Here is a tiny trained network, its code and every weight. The questions are about switching its units off for an input and a class, where a switched-off unit gives its printed mean instead of its output.

import numpy as np


def w(rows, s, z=0):
    codes = np.array(rows[::2]) - 128.0
    scale = np.full(codes.shape[1], s)
    scale[-1] = z or s
    return codes * scale


def f(y):
    return np.maximum(y, 0)


def log_softmax(a):
    a = a - a.max(-1, keepdims=True)
    return a - np.log(np.exp(a).sum(-1, keepdims=True))


def net(x, mask):
    res = np.array(x, float).reshape(1, 7) / 4 @ E
    y = f(res @ A[0][:, :-1].T + A[0][:, -1])
    res = res + np.where(mask, y, B[0][:, -1]) @ B[0][:, :-1]
    return log_softmax(res[-1] @ U[:, :-1].T + U[:, -1])


A, B = {}, {}
E = w([
[157,108,118,147,110,142,113],'x0',
[145,113,131,140,123,121,134],'x1',
[222,195,214,9,135,122,91],'x2',
[157,144,76,137,136,164,94],'x3',
[138,123,128,135,133,115,139],'x4',
[113,1,144,139,230,54,33],'x5',
[104,141,57,71,25,22,88],'x6',
],0.0092)
A[0] = w([
[150,148,84,123,70,55,126,151],'n1',
[125,221,107,114,8,205,255,76],'n2',
[70,98,103,205,103,161,123,130],'n3',
[100,135,114,85,99,119,156,63],'n4',
[164,126,186,185,199,202,196,92],'n5',
[213,122,174,77,118,144,98,180],'n6',
[64,106,67,191,105,144,179,162],'n7',
[127,80,146,110,201,108,25,188],'n8',
[145,137,178,164,191,186,143,44],'n9',
[177,148,137,83,103,149,158,164],'n10',
[103,101,139,129,149,47,48,211],'n11',
[189,171,182,89,129,125,83,11],'n12',
],0.0099,0.0011)
B[0] = w([
[69,29,119,22,89,160,70,184],'n1',
[139,94,81,194,167,199,185,254],'n2',
[85,184,176,164,149,75,97,189],'n3',
[93,127,121,144,81,187,113,154],'n4',
[99,78,127,57,85,163,21,218],'n5',
[221,167,116,158,155,105,117,185],'n6',
[161,249,172,109,161,2,65,201],'n7',
[183,77,88,207,142,131,240,217],'n8',
[91,63,76,107,85,162,47,192],'n9',
[144,164,161,186,125,97,178,171],'n10',
[79,110,98,154,123,207,169,200],'n11',
[155,197,218,158,103,16,51,182],'n12',
],0.0084,0.015)
U = w([
[150,88,130,190,212,179,219,252],'0',
[152,209,217,134,200,25,80,38],'1',
[108,59,112,1,66,171,46,63],'2',
],0.0093,0.0012)

Each question gives the input, the list of numbers given to net, and the class t.
The units are the neurons (one row each of A and B). Each row of codes is followed by its name. A weight is (code - 128) times the scale printed after its matrix; where a second scale follows, it is the last column's (A, B and U).
mask holds one flag per neuron, in row order. A switched-off neuron (its flag False) gives its mean, the last column of its row in B, instead of its output. The means were averaged over made-up inputs and are rounded, as every weight is.
A unit's drop is (log p(t) with every unit on - log p(t) with that unit switched off) / (log p(t) with every unit on - log p(t) with every unit switched off).
The circuit of an input: a set's keep is (log p(t) with only the set's units on - log p(t) with every unit switched off) / (log p(t) with every unit on - log p(t) with every unit switched off). Starting from all 12 units, units are removed one at a time, each time the one whose removal leaves the highest keep (on an exact tie, the one counted first), for as long as the keep stays at least 0.8.
units of the circuit, in order: the units of the circuit, biggest drop first
k most important neurons: the k neurons with the biggest drops, biggest first
drop when u is switched off: that unit's drop, to one decimal
input [-8,-5,5,-3,4,-1,-8], class 2: units of the circuit, in order -> (n5)
input [-8,-3,1,-4,-3,2,0], class 0: 2 most important neurons -> (n7; n5)
input [7,5,3,-3,-2,-3,2], class 0: 3 most important neurons -> (n7; n5; n2)
input [0,7,-1,1,1,-6,6], class 0: 2 most important neurons -> (n2; n5)
input [-1,-7,-5,-1,-4,-6,5], class 0: 3 most important neurons -> (n2; n5; n12)
input [-4,-3,-6,-3,1,6,-8], class 2: 2 most important neurons -> (n5; n9)
input [6,-6,8,7,-1,-7,0], class 1: 4 most important neurons -> (n12; n8; n11; n6)
input [-6,-6,-7,3,-3,1,-8], class 2: 3 most important neurons -> (n5; n9; n12)
input [0,6,2,-2,-6,8,8], class 0: 4 most important neurons -> (n8; n5; n11; n9)
input [5,-3,-6,4,0,4,-7], class 2: 2 most important neurons -> (n5; n9)
input [-3,-8,5,1,7,6,-3], class 0: 2 most important neurons -> (n8; n7)
input [-8,5,1,-8,4,-4,-6], class 2: 3 most important neurons -> (n5; n8; n9)
input [4,2,8,-3,-7,-4,7], class 1: 2 most important neurons -> (n12; n10)
input [-6,-8,2,-8,6,3,-2], class 0: units of the circuit, in order -> (n7)
input [1,4,7,-1,-8,-7,5], class 0: 2 most important neurons -> (n2; n7)
input [8,-6,-7,1,8,2,5], class 1: drop when n7 is switched off -> 0.5
input [-5,3,4,-5,1,8,-5], class 0: drop when n8 is switched off -> 2.6
input [-3,2,-8,4,-4,1,3], class 1: drop when n2 is switched off -> 0.0
